The points form a tree. The symbols τ φ ω σ pick a child and κ picks the parent.
kito has τ: peso, φ: buru, ω: sela, σ: gole
peso has φ: rinu, ω: loru
buru has ω: duku
sela has τ: luro, φ: kiga, σ: raro
gole has φ: lela, σ: tebi
rinu has φ: ruva, ω: nolu, σ: pupe
loru has φ: pota
duku has τ: pelo, φ: viga, σ: gama
luro has τ: motu, φ: puda, ω: zari, σ: sape
kiga has τ: buna
raro has τ: lufu, φ: rube, σ: lini
lela has τ: pemo, ω: dira
tebi has φ: fibo, ω: vumo, σ: mino

Here are some points, each with a row of numbers. One shown again gets a slightly different row.
kito	0.493,0.84,0.471,-0.656,0.129,0.17,0.432,-0.368,0.105,0.264,0.427,-0.266,0.207,0.037,-0.167,-0.263,0.108,-0.688,0.397,-0.554,-0.397,0.041,-0.643,-0.081,-0.062,0.169,0.059,-0.009,-0.546,0.131,-0.236,-0.404,-0.355,-0.446,-0.959,0.307,-0.023,0.445,-0.239,0.169,-0.318,0.391,0.409,-0.002,-0.175,0.035,0.021,0.347,-0.175,-0.088,-0.143,0.35,0.101,-0.111,0.158,0.237,-0.095,-0.687,-0.071,0.151,0.452,-0.575,-0.172,-0.772,-0.403,0.325,-0.696,-0.526,0.005,0.79,-0.12,-0.601,0.189,0.095,0.261,0.204,0.341,-0.858,-0.036,0.064,0.242,0.273,-0.172,-0.068,-0.29,-0.285,0.243,-0.159,0.129,-0.242,0.796,-0.632,-0.494,-0.055,-0.018,0.553,-0.34,0.085,0.038,-0.177,-0.026,-0.335,-0.154,-0.305,-0.261,0.011,0.308,0.021,0.169,0.222,0.279,0.144,0.495
pupe	0.076,-0.196,-0.102,0.467,0.866,0.042,-0.136,1.308,0.388,0.254,-0.09,0.121,-0.315,0.626,-0.371,0.813,0.849,0.052,0.016,-0.063,0.635,0.143,0.021,-0.235,-0.028,-0.238,-0.264,-0.054,0.321,0.088,-0.046,0.079,0.178,0.688,-0.129,0.135,0.378,0.449,0.486,-0.822,-0.226,0.447,-0.002,-0.015,-0.094,-0.541,0.016,0.341,0.153,0.287,0.091,-0.189,-0.028,0.152,0.411,0.218,0.96,0.245,-0.553,0.274,-0.588,-0.094,-0.165,0.404,0.482,0.729,0.834,0.327,-0.641,-0.231,-0.534,0.332,-0.095,0.024,-0.019,0.176,-0.523,0.435,0.365,0.141,0.197,-0.216,0.086,0.425,0.15,0.079,0.396,0.071,0.407,0.042,-0.037,0.089,-0.209,0.169,-0.541,0.186,0.231,0.409,-0.28,-0.057,-0.354,-0.19,0.127,0.35,-0.487,-0.623,-0.294,-0.177,-0.335,-0.162,-0.036,0.188,-0.103
motu	0.17,0.123,-0.32,-0.037,-0.176,-0.504,0.091,-0.459,-0.074,0.084,0.065,0.113,0.249,-0.654,0.47,-0.138,-0.353,0.004,-0.125,0.869,0.13,-0.138,0.201,0.207,0.341,-0.044,0.013,-0.095,-0.063,0.02,0.136,0.383,-0.597,-0.216,0.45,-0.147,0.45,-0.465,-0.983,0.506,0.531,-0.685,-0.547,-0.382,0.399,0.025,-0.47,-0.232,-0.201,-0.086,-0.199,-0.009,-0.668,0.712,-0.177,-0.391,-0.353,-0.222,0.333,-0.603,0.2,0.487,0.112,0.09,-0.154,-0.13,-0.006,0.211,-0.244,-0.404,0.357,-0.326,0.703,-0.418,-0.249,-0.694,-0.105,-0.128,-0.313,0.162,-0.149,-0.141,0.223,-0.122,0.232,0.454,-0.279,0.355,-0.703,-0.237,-0.177,0.65,0.11,0.177,-0.166,-0.851,-0.499,0.065,0.331,0.163,0.127,0.074,-0.055,-0.1,-0.027,0.297,-0.18,0.175,-0.311,-0.128,-0.315,0.157,-0.262
viga	-0.387,-0.771,-0.451,0.678,-0.562,0.167,-0.153,-0.78,-0.615,-0.632,0.357,-0.199,0.006,-0.093,0.158,0.35,0.462,0.156,-0.439,-0.316,-0.158,-0.091,0.515,-0.344,-0.183,-0.09,-0.209,-0.047,0.305,-0.085,-0.084,0.183,0.596,-0.427,0.187,0.046,-0.391,-0.51,-0.268,0.354,0.315,-0.248,-0.523,0.065,0.353,0.313,0.348,0.045,0.387,0.257,0.347,0.492,0.017,0.279,-0.244,-0.855,-0.145,0.46,0.165,0.063,-0.423,0.324,-0.315,-0.508,-0.319,-0.111,-0.422,0.524,0.268,-0.067,0.287,0.005,-0.039,-0.011,-0.165,-0.398,0.538,-0.128,0.343,0.558,-0.166,-0.029,0.095,0.652,-0.334,-0.186,-0.266,0.175,-0.042,-0.341,-0.754,0.089,0.329,-0.476,0.118,0.305,0.427,-0.591,0.273,0.25,0.635,-0.396,0.318,-0.054,0.238,0.818,-0.347,0.223,-0.318,-0.154,-0.082,-0.121,-0.189
vumo	-0.483,-0.146,-0.076,-0.24,-0.347,-0.083,-0.342,-0.156,0.246,-0.586,-0.323,-0.239,-0.397,0.321,0.237,-0.844,-0.611,0.207,-0.203,0.296,-0.483,0.35,0.073,-0.195,0.053,0.044,0.383,0.34,0.244,-0.262,0.777,0.131,0.441,0.299,0.436,-0.231,-0.137,0.012,0.444,-0.223,0.296,-0.209,0.329,0.61,0.076,0.151,-0.228,-0.364,-0.061,-0.341,0.373,-0.571,-0.027,-0.499,-0.449,-0.167,0.564,0.465,-0.101,-0.232,0.417,-0.053,-0.041,0.34,-0.228,-0.079,0.35,-0.042,0.207,0.056,0.114,0.62,-0.684,0.165,0.126,0.245,0.078,0.557,0.083,-0.29,-0.024,0.066,-0.273,-0.285,-0.062,-0.386,0.041,-0.115,-0.4,0.922,-0.719,0.176,0.602,0.081,0.442,0.866,0.146,-0.036,-0.732,0.211,-0.368,0.775,-0.491,0.627,0.207,-0.061,-0.446,-0.507,0.214,0.322,-0.512,0.108,0.107
dira	0.047,-0.621,-0.005,-0.266,-0.403,0.167,-0.066,0.037,-0.515,-0.456,-0.685,0.17,0.263,-0.088,-0.069,-0.265,-0.221,0.269,-0.728,-0.388,-0.083,-0.133,0.308,0.555,-0.731,0.178,0.364,-0.052,-0.315,-0.466,-0.132,0.218,0.28,0.272,0.256,0.471,-0.826,0.161,0.5,0.09,0.168,0.059,-0.302,0.102,0.052,0.238,-0.182,-0.207,0.108,-0.01,0.248,0.331,0.191,-0.121,-0.263,-0.056,-0.368,0.216,0.506,0.251,-0.238,-0.061,0.034,0.354,0.246,-0.379,-0.273,-0.073,1.139,0.391,0.152,0.574,-0.9,-0.135,-0.049,0.539,0.358,0.547,-0.371,-0.701,-0.101,0.132,-0.343,-0.119,0.148,0.368,-0.07,-0.359,0.112,0.533,0.464,-0.242,-0.097,0.189,0.098,0.177,0.187,-0.202,-0.239,-0.018,0.08,0.444,0.11,-0.239,-0.026,-0.09,0.086,0.034,0.049,-0.5,0.235,-0.324,-0.243
puda	0.005,0.026,-0.378,-0.077,-0.308,-0.441,-0.163,-0.729,0.082,0.096,0.262,-0.012,-0.091,-0.712,0.312,-0.454,-0.617,0.115,0.125,0.649,0.269,-0.202,0.602,-0.021,0.265,-0.26,0.021,-0.268,0.054,-0.137,0.371,0.02,-0.097,-0.087,0.308,-0.14,0.0,-0.791,-0.328,0.42,0.334,-0.886,-0.424,-0.429,0.443,0.328,-0.54,-0.682,-0.057,0.096,-0.017,0.242,-0.374,0.344,0.068,-0.316,-0.595,-0.109,0.111,-0.629,0.519,0.553,0.407,-0.165,-0.059,-0.482,0.005,0.046,-0.261,-0.41,0.065,-0.012,0.583,0.273,-0.445,-0.181,0.048,-0.153,-0.253,-0.108,-0.079,-0.052,0.361,-0.215,0.037,0.019,-0.141,0.63,-0.954,-0.481,0.004,0.454,0.214,0.444,0.049,-1.028,-0.283,-0.403,0.331,-0.084,-0.265,0.426,-0.018,-0.42,0.255,0.456,-0.083,-0.005,0.046,0.096,-0.132,-0.054,-0.437

From each start, follow one symbol. Which point do you reach?
Answers are names.
-0.35,0.299,0.669,-0.552,-0.219,0.272,-0.046,-0.34,0.509,-0.355,-0.404,-0.233,-0.285,0.637,0.324,-0.771,-0.682,-0.047,-0.209,-0.212,-1.174,0.267,-0.52,-0.416,-0.513,-0.054,0.234,0.577,-0.049,-0.15,0.042,-0.118,0.084,0.225,-0.294,0.102,-0.171,0.117,0.254,-0.382,0.093,0.197,0.634,0.573,-0.099,-0.144,-0.09,0.006,-0.254,-0.131,0.105,0.25,-0.091,-0.226,-0.826,-0.076,0.365,-0.366,0.151,-0.155,0.511,-0.415,0.026,0.486,-0.37,0.021,-0.342,-0.241,0.708,0.916,0.009,0.201,-0.906,0.391,0.312,0.356,-0.072,0.146,-0.216,-0.126,0.099,-0.075,-0.161,-0.436,-0.434,-0.474,0.18,-0.272,-0.027,0.837,0.024,-0.378,0.253,-0.151,0.353,0.798,0.141,0.379,-0.67,0.004,0.496,0.212,-0.453,0.451,0.485,-0.285,-0.235,-0.255,0.286,0.172,-0.131,0.094,0.448
ω	vumo
0.524,0.768,0.011,-0.521,-0.398,-0.234,0.146,-0.867,0.28,0.332,0.578,-0.038,0.065,-0.354,0.328,-0.114,-0.356,-0.441,0.293,0.439,0.136,0.022,-0.293,0.154,0.596,0.307,-0.029,0.065,-0.4,-0.06,0.28,-0.14,-0.614,-0.347,-0.17,-0.236,0.523,-0.441,-0.744,0.692,0.095,-0.52,-0.06,-0.369,0.368,0.309,-0.422,-0.135,-0.007,-0.125,-0.341,0.247,-0.392,0.014,0.143,0.259,-0.34,-0.763,-0.269,-0.416,0.686,0.063,0.361,-0.438,-0.305,-0.303,-0.503,-0.422,-0.445,-0.207,0.072,-0.438,0.761,0.077,0.117,-0.204,0.091,-0.83,-0.506,0.322,0.251,-0.02,0.05,-0.456,-0.09,0.028,-0.048,0.431,-0.852,-0.454,0.325,0.457,-0.058,0.129,0.02,-0.897,-0.664,-0.023,0.611,0.13,-0.092,-0.198,-0.308,-0.144,-0.281,0.311,0.113,0.041,0.093,0.211,0.104,-0.123,-0.114
φ	puda
0.184,0.441,0.321,-0.252,0.834,0.252,0.188,0.534,0.481,0.55,0.106,-0.35,-0.399,0.363,-0.533,0.303,0.25,-0.342,-0.044,-0.348,-0.085,0.284,-0.38,-0.212,0.446,-0.192,-0.575,0.237,-0.526,0.067,-0.264,-0.292,-0.214,0.161,-0.948,0.002,0.368,0.66,0.05,-0.019,-0.494,0.588,0.193,0.279,-0.697,-0.131,0.159,0.646,0.116,-0.175,-0.132,0.02,0.239,-0.213,0.242,0.477,0.44,-0.512,-0.161,0.206,-0.013,-0.34,-0.164,-0.368,0.023,0.633,-0.296,-0.299,-0.506,0.807,-0.332,-0.66,0.728,0.25,0.168,-0.121,0.047,-0.473,0.294,0.073,0.616,0.006,-0.011,-0.138,-0.012,0.237,0.034,-0.107,0.671,-0.286,0.604,-0.357,-0.392,-0.131,0.061,0.571,-0.056,0.273,-0.196,-0.155,-0.097,-0.251,-0.104,-0.24,-0.186,-0.496,0.149,-0.012,0.149,0.253,-0.09,0.194,0.669
κ	kito
0.222,0.499,0.568,-0.356,-0.241,0.226,0.174,-0.368,-0.202,0.207,0.083,-0.095,0.518,0.349,-0.182,-0.27,0.088,-0.427,0.187,-0.831,-0.203,-0.133,-0.376,0.168,0.086,0.06,-0.175,-0.132,0.223,0.405,-0.328,-0.423,-0.152,-1.083,-1.179,0.132,0.185,-0.141,-0.442,0.267,-0.308,0.293,0.185,0.013,-0.169,0.269,0.452,0.749,0.163,0.076,-0.194,0.18,0.366,-0.183,0.371,-0.319,-0.277,-0.301,-0.183,0.374,0.194,-0.107,-0.122,-0.937,0.041,-0.001,-0.568,-0.324,0.047,0.132,0.371,-0.218,-0.11,0.215,0.833,-0.611,0.447,-0.466,0.144,0.61,-0.428,0.556,0.066,0.028,-0.762,-0.73,-0.212,-0.039,0.607,-0.116,0.623,-0.883,-0.054,-0.414,-0.104,0.288,-0.045,0.312,-0.068,0.147,0.248,-0.677,0.126,-0.2,-0.102,0.002,0.45,0.236,-0.092,0.264,0.603,0.004,0.419
κ	kito
0.321,0.496,0.676,-0.682,0.162,0.194,0.239,-0.195,0.536,-0.018,0.196,-0.024,-0.095,0.452,0.107,-0.431,-0.118,-0.255,-0.233,-0.69,-0.64,0.17,-0.775,0.209,-0.322,0.276,0.291,0.476,-0.663,0.199,-0.168,-0.403,-0.418,-0.135,-0.681,0.297,-0.284,0.438,0.137,-0.149,-0.316,0.272,0.732,0.1,0.005,0.202,0.126,0.263,-0.053,-0.418,-0.421,0.522,-0.017,-0.126,-0.445,0.094,0.09,-0.445,0.027,-0.101,0.471,-0.617,0.024,-0.078,-0.343,0.33,-0.248,-0.574,0.504,0.684,-0.001,-0.112,-0.662,-0.037,0.459,0.545,-0.202,-0.394,-0.312,-0.049,0.279,0.355,-0.397,-0.197,0.006,-0.191,0.435,-0.411,0.024,0.356,0.501,-0.673,-0.362,-0.173,-0.084,0.605,-0.212,0.325,-0.538,-0.211,0.158,0.018,-0.651,0.489,-0.328,-0.297,0.009,-0.241,0.148,0.159,0.262,0.093,0.317
κ	kito
0.326,-0.04,0.241,-0.547,-0.219,0.52,0.028,0.09,0.042,-0.497,-0.072,-0.257,0.093,0.221,0.15,-0.353,-0.419,-0.053,-0.311,-0.234,-0.787,0.133,-0.189,0.252,-1.111,0.4,0.28,0.482,-0.566,-0.467,-0.049,-0.279,-0.012,0.089,-0.104,0.458,-0.954,0.349,0.331,0.339,-0.137,0.373,0.343,0.039,0.055,0.454,0.115,-0.108,0.209,-0.29,0.1,0.576,0.003,-0.393,-0.028,0.041,-0.32,0.229,0.428,-0.063,0.168,-0.252,-0.081,-0.016,-0.279,0.253,-0.507,-0.153,1.291,0.742,0.144,0.173,-1.062,-0.377,-0.087,0.665,0.053,0.586,-0.604,-0.284,0.101,0.467,-0.065,-0.362,0.165,0.017,0.057,-0.698,-0.178,0.557,0.569,0.047,-0.279,0.005,0.226,0.567,-0.097,0.167,-0.591,-0.297,0.41,0.27,-0.276,0.05,-0.068,-0.248,0.099,-0.088,0.54,-0.359,-0.068,0.112,0.162
ω	dira
-0.265,0.33,0.61,-0.309,-0.165,0.045,-0.036,-0.3,0.404,-0.424,-0.371,-0.554,-0.386,0.715,0.054,-0.938,-0.337,0.0,-0.254,-0.257,-0.825,0.556,-0.385,-0.506,-0.288,-0.053,0.259,0.468,-0.232,-0.107,-0.041,-0.309,0.139,-0.133,-0.29,0.012,-0.278,0.425,0.296,-0.273,0.155,0.28,0.864,0.677,-0.093,0.066,0.0,0.004,-0.006,-0.448,0.163,0.127,-0.19,-0.14,-0.975,-0.131,0.435,-0.171,-0.089,-0.335,0.237,-0.309,0.02,0.56,-0.265,0.047,-0.122,-0.281,0.696,0.725,0.243,0.289,-0.954,0.179,0.414,0.326,-0.029,0.464,-0.195,-0.246,0.036,0.266,-0.141,-0.435,-0.246,-0.333,0.141,-0.108,-0.204,0.911,-0.265,-0.301,0.181,-0.112,0.387,0.962,0.035,0.273,-0.854,-0.033,0.183,0.352,-0.701,0.554,0.48,-0.143,-0.47,-0.271,0.152,0.16,-0.371,0.14,0.284
ω	vumo
0.257,0.413,0.528,-0.107,-0.237,0.319,0.383,-0.373,-0.248,0.183,0.07,-0.055,0.242,0.324,-0.143,-0.232,0.281,-0.328,0.177,-0.762,-0.273,-0.092,-0.642,0.068,0.067,-0.033,0.072,-0.378,0.202,0.228,-0.409,-0.283,-0.206,-0.685,-0.963,0.089,-0.024,-0.025,-0.363,0.151,-0.162,0.185,0.285,-0.175,-0.239,0.172,0.189,0.758,0.114,-0.104,-0.109,-0.016,0.42,-0.117,0.249,-0.28,-0.076,-0.123,-0.155,0.211,0.038,-0.361,-0.099,-0.901,0.312,0.278,-0.718,-0.335,-0.233,0.188,0.242,-0.407,-0.041,0.066,0.973,-0.494,0.639,-0.638,0.25,0.668,-0.158,0.441,0.042,0.191,-0.437,-0.543,-0.067,-0.268,0.648,-0.156,0.517,-0.999,-0.095,-0.583,0.061,0.312,0.084,-0.039,-0.087,0.047,0.291,-0.884,-0.131,-0.248,-0.138,0.305,0.468,0.164,0.091,0.178,0.53,-0.125,0.697
κ	kito
0.247,0.512,0.802,-0.278,-0.282,-0.035,0.301,-0.295,-0.174,0.214,0.183,-0.047,0.29,0.339,0.088,-0.3,0.098,-0.346,0.27,-0.971,-0.37,-0.143,-0.339,0.172,0.053,-0.088,-0.076,-0.078,0.178,0.229,-0.334,-0.427,-0.113,-0.801,-0.91,0.029,0.006,-0.011,-0.205,0.125,-0.315,0.185,0.368,-0.013,-0.125,0.129,0.588,0.651,0.181,-0.193,-0.148,0.056,0.275,-0.309,0.252,-0.056,-0.101,-0.285,-0.284,0.301,0.017,-0.291,-0.056,-1.092,0.257,-0.032,-0.704,-0.248,-0.297,0.056,0.229,-0.502,-0.076,0.179,0.698,-0.41,0.335,-0.476,0.16,0.495,-0.375,0.373,0.071,0.171,-0.721,-0.597,-0.077,-0.364,0.7,-0.046,0.373,-0.786,-0.163,-0.647,-0.118,0.281,0.046,0.059,0.161,0.065,0.158,-0.661,0.038,-0.349,-0.192,0.199,0.543,0.172,0.104,0.221,0.587,-0.088,0.646
κ	kito
0.056,-0.122,0.042,0.341,-0.765,0.578,0.155,-0.44,-0.635,0.098,0.356,-0.327,0.41,-0.038,0.205,-0.231,0.165,-0.409,-0.093,-0.869,-0.388,-0.049,0.066,-0.19,0.086,-0.005,-0.172,-0.184,0.156,0.256,-0.474,-0.292,0.223,-0.803,-0.24,0.009,-0.298,-0.235,-0.504,0.312,-0.051,0.037,-0.343,0.221,-0.007,-0.076,0.729,0.583,0.083,0.05,0.573,0.345,0.329,0.314,-0.198,-0.66,-0.487,0.346,0.16,0.256,-0.298,0.142,-0.042,-0.777,-0.232,0.004,-0.662,0.071,-0.064,0.208,0.54,-0.322,-0.275,0.04,0.334,-0.236,0.406,-0.723,0.338,0.699,-0.291,0.009,-0.086,0.303,-0.168,-0.459,-0.206,-0.311,0.535,-0.136,-0.05,-0.56,0.264,-0.589,0.156,0.256,0.299,-0.18,0.525,0.117,0.531,-0.857,0.254,-0.112,0.11,0.508,0.047,0.303,-0.461,-0.026,0.308,-0.359,-0.033
φ	viga
0.013,0.562,0.56,-0.314,0.799,0.262,0.236,0.214,0.205,0.52,0.373,-0.662,-0.273,0.491,-0.714,0.129,0.258,-0.462,0.251,-0.495,0.115,0.321,-0.529,-0.324,0.371,-0.332,-0.437,0.224,-0.377,0.183,-0.372,-0.376,-0.102,-0.044,-0.868,0.118,0.153,0.737,0.014,-0.104,-0.575,0.573,0.224,0.095,-0.714,-0.408,0.179,0.733,0.045,-0.177,0.031,-0.047,0.309,-0.307,0.502,0.424,0.595,-0.545,-0.262,0.287,-0.045,-0.371,-0.125,-0.294,-0.173,0.68,-0.434,-0.073,-0.583,0.744,-0.265,-0.593,0.433,0.136,0.167,0.021,0.043,-0.474,0.311,0.087,0.567,0.053,0.145,-0.046,-0.31,0.331,0.048,0.171,0.549,-0.457,0.605,-0.296,-0.545,0.063,-0.117,0.584,0.053,0.088,-0.111,-0.026,-0.043,-0.225,-0.018,-0.13,-0.233,-0.198,0.209,0.06,0.257,0.266,0.017,0.16,0.45
κ	kito
0.092,0.443,0.388,-0.297,0.864,0.35,0.351,0.548,0.101,0.778,0.2,-0.341,-0.244,0.359,-0.643,0.139,0.024,-0.195,0.232,-0.29,-0.049,0.399,-0.473,-0.376,0.204,-0.125,-0.464,0.324,-0.336,0.117,-0.319,-0.312,-0.172,0.053,-0.994,-0.085,0.312,0.508,-0.055,-0.162,-0.515,0.504,0.032,0.214,-0.733,-0.315,0.117,0.673,0.104,-0.036,-0.117,-0.103,0.217,-0.188,0.462,0.633,0.507,-0.596,-0.211,0.158,-0.114,-0.427,-0.27,-0.506,-0.176,0.414,-0.118,-0.21,-0.704,0.788,-0.364,-0.572,0.253,0.052,0.216,-0.039,0.051,-0.258,0.254,0.273,0.56,0.165,0.117,0.119,-0.262,0.304,-0.172,-0.058,0.544,-0.19,0.398,-0.197,-0.517,0.03,-0.081,0.474,-0.029,0.172,-0.156,0.142,-0.162,-0.094,0.023,-0.108,-0.197,-0.231,0.115,-0.015,0.077,0.195,-0.125,-0.014,0.445
κ	kito
